Below are the code and all the weights of a small trained network. Each question names an input and a target symbol and asks about switching units off, where a switched-off unit gives its printed mean instead of its output.

import numpy as np


def w(rows, s, z=0):
    codes = np.array(rows[::2]) - 128.0
    scale = np.full(codes.shape[1], s)
    scale[-1] = z or s
    return codes * scale


def norm(h):
    return h / np.sqrt((h * h).mean(-1, keepdims=True) + 1e-5)


def f(y):
    return np.maximum(y, 0)


def softmax(a):
    e = np.exp(a - a.max(-1, keepdims=True))
    return e / e.sum(-1, keepdims=True)


def log_softmax(a):
    a = a - a.max(-1, keepdims=True)
    return a - np.log(np.exp(a).sum(-1, keepdims=True))


def net(x, mask):
    ids = ['αβγδζηξστφ'.index(c) for c in x.split()]
    T = len(ids)
    res = E[ids] + P[:T]
    u = 0
    for l in range(3):
        q, k, v = (norm(res) @ M[l].T for M in (Q, K, V))
        z = softmax(np.where(np.tri(T) > 0, q @ k.T / 2**0.5, -1e9)) @ v
        res = res + np.where(mask[u], z, O[l][:, -1]) @ O[l][:, :-1]
        u += 1
        y = f(norm(res) @ A[l][:, :-1].T + A[l][:, -1])
        res = res + np.where(mask[u : u + 4], y, B[l][:, -1]) @ B[l][:, :-1]
        u += 4
    return log_softmax(norm(res)[-1] @ U[:, :-1].T + U[:, -1])


Q, K, V, O, A, B = {}, {}, {}, {}, {}, {}
E = w([
[112,160,92,118],'α',
[58,117,34,126],'β',
[201,127,181,126],'γ',
[4,145,35,56],'δ',
[52,187,63,196],'ζ',
[140,153,124,118],'η',
[49,195,163,120],'ξ',
[65,86,253,181],'σ',
[137,133,97,208],'τ',
[176,202,141,132],'φ',
],0.019)
P = w([
[142,148,93,88],'0',
[160,111,214,152],'1',
[169,212,87,158],'2',
[170,1,28,167],'3',
[167,218,98,159],'4',
[157,72,164,56],'5',
[157,219,98,167],'6',
[146,72,143,67],'7',
[157,215,96,166],'8',
[149,20,46,173],'9',
[158,222,104,172],'10',
[130,77,155,83],'11',
[155,224,108,169],'12',
],0.0056)
Q[0] = w([
[112,254,168,235],'0.h1',
[119,93,111,51],'0.h1',
],0.0062)
K[0] = w([
[147,247,107,200],'0.h1',
[107,2,105,68],'0.h1',
],0.0077)
V[0] = w([
[198,103,83,72],'0.h1',
[116,4,119,65],'0.h1',
],0.0043)
O[0] = w([
[254,164,146,105,33],'0.h1',
[55,117,37,206,2],'0.h1',
],0.0058,0.0022)
A[0] = w([
[55,146,251,124,113],'0.n1',
[157,107,101,235,7],'0.n2',
[176,131,190,125,174],'0.n3',
[123,196,99,170,188],'0.n4',
],0.012,0.0013)
B[0] = w([
[168,92,31,55,254],'0.n1',
[79,159,254,25,161],'0.n2',
[38,132,131,194,191],'0.n3',
[175,229,140,43,187],'0.n4',
],0.0091,0.0086)
Q[1] = w([
[152,131,100,204],'1.h1',
[254,123,136,188],'1.h1',
],0.0064)
K[1] = w([
[233,254,60,179],'1.h1',
[79,168,61,191],'1.h1',
],0.0067)
V[1] = w([
[229,90,60,253],'1.h1',
[124,10,145,14],'1.h1',
],0.0045)
O[1] = w([
[120,62,1,120,3],'1.h1',
[180,25,49,97,252],'1.h1',
],0.0094,0.0036)
A[1] = w([
[162,165,117,130,251],'1.n1',
[62,172,2,184,61],'1.n2',
[198,198,113,138,114],'1.n3',
[165,43,218,206,76],'1.n4',
],0.0083,0.0031)
B[1] = w([
[132,150,83,254,254],'1.n1',
[160,163,140,142,239],'1.n2',
[62,40,95,115,222],'1.n3',
[42,103,153,120,240],'1.n4',
],0.0099,0.003)
Q[2] = w([
[89,61,152,102],'2.h1',
[253,106,174,188],'2.h1',
],0.0038)
K[2] = w([
[203,247,70,121],'2.h1',
[68,189,93,191],'2.h1',
],0.011)
V[2] = w([
[89,171,2,173],'2.h1',
[139,107,37,218],'2.h1',
],0.0049)
O[2] = w([
[171,132,2,107,255],'2.h1',
[74,157,235,210,34],'2.h1',
],0.009,0.00088)
A[2] = w([
[97,166,116,159,1],'2.n1',
[51,123,89,100,69],'2.n2',
[140,183,143,115,122],'2.n3',
[114,2,99,83,146],'2.n4',
],0.017,0.0036)
B[2] = w([
[232,132,134,116,152],'2.n1',
[32,91,211,184,189],'2.n2',
[143,12,118,112,161],'2.n3',
[103,29,169,162,247],'2.n4',
],0.011,0.015)
U = w([
[167,123,55,59,129],'α',
[108,169,39,197,131],'β',
[135,192,194,248,3],'γ',
[30,186,111,95,40],'δ',
[94,235,158,123,243],'ζ',
[187,128,131,137,142],'η',
[74,128,81,38,64],'ξ',
[119,48,155,139,118],'σ',
[126,139,200,45,150],'τ',
[190,135,150,153,239],'φ',
],0.016,0.0052)

Each question gives the input, a string of symbols that net reads in full, and the target symbol t.
The units are the heads (2 rows each of Q, K, V and O) and the neurons (one row each of A and B). Each row of codes is followed by its name. A weight is (code - 128) times the scale printed after its matrix; where a second scale follows, it is the last column's (O, A, B and U).
mask holds one flag per unit, layer by layer, with each layer's heads first. A switched-off unit (its flag False) gives its mean, the last column of its rows in O or B, instead of its output. The means were averaged over made-up inputs and are rounded, as every weight is.
A unit's drop is (log p(t) with every unit on - log p(t) with that unit switched off) / (log p(t) with every unit on - log p(t) with every unit switched off).
The circuit of an input: a set's keep is (log p(t) with only the set's units on - log p(t) with every unit switched off) / (log p(t) with every unit on - log p(t) with every unit switched off). Starting from the 12 units with the biggest drops (on a tie, the unit counted first), units are removed one at a time, each time the one whose removal leaves the highest keep (on an exact tie, the one counted first), for as long as the keep stays at least 0.8.
units of the circuit, in order: the units of the circuit, biggest drop first
k most important neurons: the k neurons with the biggest drops, biggest first
top k neurons in layer l: the k neurons of layer l with the biggest drops, biggest first
drop when u is switched off: that unit's drop, to one decimal
input σ β γ σ ξ σ τ γ α σ φ, target φ: units of the circuit, in order : 0.n1, 2.n3, 2.n2, 2.n4
input τ σ γ ξ α, target α: units of the circuit, in order : 0.n4, 2.n4, 2.n3
input σ α α ζ δ σ ζ, target ζ: 2 most important neurons : 2.n4, 0.n4
input ζ β β δ, target δ: units of the circuit, in order : 0.n1, 2.n4, 1.h1
input β β γ σ β, target β: 4 most important neurons : 2.n4, 1.n2, 1.n4, 0.n1
input δ τ β α γ, target γ: 2 most important neurons : 0.n1, 2.n4
input α σ β β σ β α, target α: 3 most important neurons : 0.n4, 2.n4, 2.n3
input τ γ σ γ α β τ ζ, target τ: 4 most important neurons : 0.n2, 2.n3, 0.n1, 2.n4
input τ τ τ σ ζ ζ ζ β τ η, target τ: units of the circuit, in order : 0.n2, 2.n4, 1.h1
input τ η η β β φ, target φ: top 3 neurons in layer 2 : 2.n4, 2.n2, 2.n3
input δ ξ σ σ ζ γ β, target β: 3 most important neurons : 2.n4, 1.n2, 0.n2
input τ φ ζ, target ζ: 4 most important neurons : 2.n4, 0.n1, 0.n4, 1.n1
input γ α γ δ, target δ: 4 most important neurons : 0.n1, 2.n4, 1.n2, 0.n3
input δ α σ ζ β σ φ σ ζ σ τ σ γ, target γ: most important neuron : 2.n4
input β ζ τ ζ, target τ: 3 most important neurons : 0.n2, 2.n3, 0.n1
input γ σ σ σ σ γ α α β σ φ ζ ξ, target ξ: top 2 neurons in layer 0 : 0.n1, 0.n4
input η η ζ δ η σ η γ β τ, target τ: drop when 0.n2 is switched off : 1.6
input φ δ ζ σ σ σ ζ σ γ α σ τ, target τ: drop when 2.n3 is switched off : 0.0
